Below is a small trained network, with its code and all its weights. Each question gives an input and a target symbol and asks what happens when units are switched off, that is, made to give their printed mean instead of their output.

import numpy as np


def w(rows, s, z=0):
    codes = np.array(rows[::2]) - 128.0
    scale = np.full(codes.shape[1], s)
    scale[-1] = z or s
    return codes * scale


def norm(h):
    return h / np.sqrt((h * h).mean(-1, keepdims=True) + 1e-5)


def f(y):
    return np.maximum(y, 0)


def softmax(a):
    e = np.exp(a - a.max(-1, keepdims=True))
    return e / e.sum(-1, keepdims=True)


def log_softmax(a):
    a = a - a.max(-1, keepdims=True)
    return a - np.log(np.exp(a).sum(-1, keepdims=True))


def net(x, mask):
    ids = ['αεζθλμξπστφψω'.index(c) for c in x.split()]
    T = len(ids)
    res = E[ids] + P[:T]
    u = 0
    for l in range(2):
        q, k, v = (norm(res) @ M[l].T for M in (Q, K, V))
        z = softmax(np.where(np.tri(T) > 0, q @ k.T / 3**0.5, -1e9)) @ v
        res = res + np.where(mask[u], z, O[l][:, -1]) @ O[l][:, :-1]
        u += 1
        y = f(norm(res) @ A[l][:, :-1].T + A[l][:, -1])
        res = res + np.where(mask[u : u + 12], y, B[l][:, -1]) @ B[l][:, :-1]
        u += 12
    return log_softmax(norm(res)[-1] @ U[:, :-1].T + U[:, -1])


Q, K, V, O, A, B = {}, {}, {}, {}, {}, {}
E = w([
[108,132,168,187,72,70],'α',
[136,102,249,209,172,134],'ε',
[175,83,64,104,180,116],'ζ',
[181,106,120,135,137,166],'θ',
[163,143,198,169,64,164],'λ',
[138,85,80,50,161,152],'μ',
[212,198,145,195,154,172],'ξ',
[181,98,124,155,141,95],'π',
[49,77,172,35,190,84],'σ',
[55,155,194,43,62,149],'τ',
[114,221,106,110,154,194],'φ',
[94,94,31,165,134,191],'ψ',
[129,123,120,120,77,27],'ω',
],0.015)
P = w([
[159,55,163,193,44,254],'0',
[171,47,122,154,108,166],'1',
[125,73,126,140,114,158],'2',
[143,70,93,131,151,95],'3',
[106,105,101,132,159,105],'4',
[81,121,89,133,158,92],'5',
[71,138,90,134,168,82],'6',
[72,148,76,141,192,88],'7',
],0.0077)
Q[0] = w([
[41,159,77,150,92,168],'0.h1',
[84,79,75,137,156,118],'0.h1',
[45,2,152,116,132,27],'0.h1',
],0.0064)
K[0] = w([
[90,141,50,160,134,226],'0.h1',
[2,116,140,185,130,117],'0.h1',
[45,106,134,97,55,31],'0.h1',
],0.0097)
V[0] = w([
[162,65,202,12,74,79],'0.h1',
[108,141,145,253,232,28],'0.h1',
[94,141,40,149,48,172],'0.h1',
],0.0037)
O[0] = w([
[63,110,225,143,52,86,251],'0.h1',
[9,96,197,207,74,147,39],'0.h1',
[110,44,134,122,39,1,90],'0.h1',
],0.0065,0.002)
A[0] = w([
[116,110,135,86,203,115,97],'0.n1',
[217,44,129,101,162,159,42],'0.n2',
[114,97,161,41,126,160,2],'0.n3',
[162,160,96,157,147,86,236],'0.n4',
[164,75,138,137,143,69,226],'0.n5',
[131,171,100,234,17,97,113],'0.n6',
[134,128,69,97,128,121,173],'0.n7',
[192,174,123,174,135,104,87],'0.n8',
[155,133,132,139,1,177,170],'0.n9',
[138,103,87,87,36,82,65],'0.n10',
[119,126,186,191,169,111,75],'0.n11',
[79,89,99,71,152,169,152],'0.n12',
],0.0089,0.0014)
B[0] = w([
[90,167,234,101,94,133,228],'0.n1',
[120,157,210,93,117,103,215],'0.n2',
[154,182,165,158,164,186,234],'0.n3',
[79,118,128,84,93,196,176],'0.n4',
[130,180,169,102,72,254,206],'0.n5',
[149,174,150,148,18,180,178],'0.n6',
[206,105,181,81,84,115,176],'0.n7',
[21,138,163,145,146,180,167],'0.n8',
[143,67,120,18,220,110,190],'0.n9',
[186,179,114,111,162,132,179],'0.n10',
[221,126,152,123,252,114,184],'0.n11',
[198,124,109,207,111,156,253],'0.n12',
],0.0063,0.0054)
Q[1] = w([
[66,81,210,182,183,168],'1.h1',
[133,1,42,209,122,13],'1.h1',
[103,99,241,125,87,109],'1.h1',
],0.0077)
K[1] = w([
[122,166,87,65,118,67],'1.h1',
[199,90,188,51,96,254],'1.h1',
[123,177,76,112,168,117],'1.h1',
],0.01)
V[1] = w([
[144,128,144,104,9,89],'1.h1',
[110,87,165,135,167,86],'1.h1',
[97,214,156,120,128,95],'1.h1',
],0.012)
O[1] = w([
[101,87,117,88,61,105,6],'1.h1',
[138,95,247,126,165,90,100],'1.h1',
[129,193,174,90,60,124,223],'1.h1',
],0.014,0.0021)
A[1] = w([
[122,206,120,43,162,180,255],'1.n1',
[19,30,133,107,66,48,147],'1.n2',
[114,168,236,151,137,122,117],'1.n3',
[164,167,211,26,117,86,81],'1.n4',
[169,202,72,166,119,140,171],'1.n5',
[82,78,59,158,87,12,229],'1.n6',
[101,72,35,143,192,132,194],'1.n7',
[90,129,210,152,153,240,73],'1.n8',
[183,174,173,154,59,124,116],'1.n9',
[1,109,1,8,150,97,203],'1.n10',
[82,177,149,76,25,111,86],'1.n11',
[55,166,126,100,155,118,117],'1.n12',
],0.0081,0.0031)
B[1] = w([
[109,184,107,119,91,144,254],'1.n1',
[180,143,183,178,112,137,151],'1.n2',
[215,109,83,184,154,137,227],'1.n3',
[23,109,107,166,201,142,227],'1.n4',
[66,95,108,189,100,141,169],'1.n5',
[95,85,149,132,248,208,139],'1.n6',
[2,81,152,116,189,80,148],'1.n7',
[137,169,113,128,92,170,226],'1.n8',
[115,62,189,119,140,168,175],'1.n9',
[71,94,155,219,115,114,164],'1.n10',
[96,119,132,152,81,198,182],'1.n11',
[135,211,82,92,143,103,150],'1.n12',
],0.0071,0.0095)
U = w([
[157,92,96,63,122,79,109],'α',
[152,109,119,97,169,98,47],'ε',
[76,65,72,146,183,86,91],'ζ',
[44,190,151,54,176,100,254],'θ',
[152,120,124,96,106,81,73],'λ',
[235,149,94,1,127,87,135],'μ',
[125,106,113,135,150,230,250],'ξ',
[185,118,121,93,108,120,57],'π',
[172,168,225,182,172,132,67],'σ',
[74,205,212,41,154,182,139],'τ',
[164,240,20,155,123,172,90],'φ',
[62,120,34,140,210,95,99],'ψ',
[80,105,148,189,19,101,63],'ω',
],0.0087,0.0049)

Each question gives the input, a string of symbols that net reads in full, and the target symbol t.
The units are the heads (3 rows each of Q, K, V and O) and the neurons (one row each of A and B). Each row of codes is followed by its name. A weight is (code - 128) times the scale printed after its matrix; where a second scale follows, it is the last column's (O, A, B and U).
mask holds one flag per unit, layer by layer, with each layer's heads first. A switched-off unit (its flag False) gives its mean, the last column of its rows in O or B, instead of its output. The means were averaged over made-up inputs and are rounded, as every weight is.
A unit's drop is (log p(t) with every unit on - log p(t) with that unit switched off) / (log p(t) with every unit on - log p(t) with every unit switched off).
The circuit of an input: a set's keep is (log p(t) with only the set's units on - log p(t) with every unit switched off) / (log p(t) with every unit on - log p(t) with every unit switched off). Starting from the 12 units with the biggest drops (on a tie, the unit counted first), units are removed one at a time, each time the one whose removal leaves the highest keep (on an exact tie, the one counted first), for as long as the keep stays at least 0.8.
circuit, biggest first: the units of the circuit, biggest drop first
unit that matters most: the unit with the biggest drop
k most important neurons: the k neurons with the biggest drops, biggest first
top k neurons in layer l: the k neurons of layer l with the biggest drops, biggest first
drop of u: that unit's drop, to one decimal
input θ μ α ε σ α μ ψ, target ψ: unit that matters most : 1.n7
input σ τ τ θ, target τ: circuit, biggest first : [0.n2; 0.n12]
input τ π α σ θ ω μ, target ω: circuit, biggest first : [1.h1; 1.n10]
input μ φ σ τ ε σ ζ, target τ: top 3 neurons in layer 0 : [0.n1; 0.n5; 0.n4]
input σ φ π, target φ: top 2 neurons in layer 0 : [0.n1; 0.n12]
input τ σ π μ, target τ: circuit, biggest first : [0.n2; 0.n1]
input θ φ τ σ σ θ, target τ: circuit, biggest first : [0.n1; 1.h1; 0.n2]
input α θ σ ω π φ π ω, target ω: circuit, biggest first : [0.h1; 0.n3]
input φ φ α α τ, target ω: circuit, biggest first : [1.h1; 0.n6; 1.n10]
input θ τ α σ σ μ, target σ: top 2 neurons in layer 0 : [0.n12; 0.n9]
input φ σ σ ψ φ, target ψ: circuit, biggest first : [1.h1; 0.n3; 1.n7; 0.n5]
input σ π φ σ σ μ, target σ: 2 most important neurons : [0.n7; 0.n12]
input σ φ ξ τ, target φ: 2 most important neurons : [0.n1; 0.n3]
input σ φ τ τ σ σ π, target τ: most important neuron : [0.n5]
input ω ψ ξ φ, target ψ: top 2 neurons in layer 0 : [0.n3; 0.n1]
input θ φ π, target φ: 2 most important neurons : [0.n5; 0.n1]
input ω μ ε φ σ τ σ π, target τ: drop of 1.h1 : 0.4
input σ μ π ψ τ τ, target ψ: drop of 1.h1 : 0.6
input π ε σ, target σ: drop of 1.n3 : 0.1
input ω σ λ ξ φ λ, target φ: top neuron in layer 0 : [0.n6]
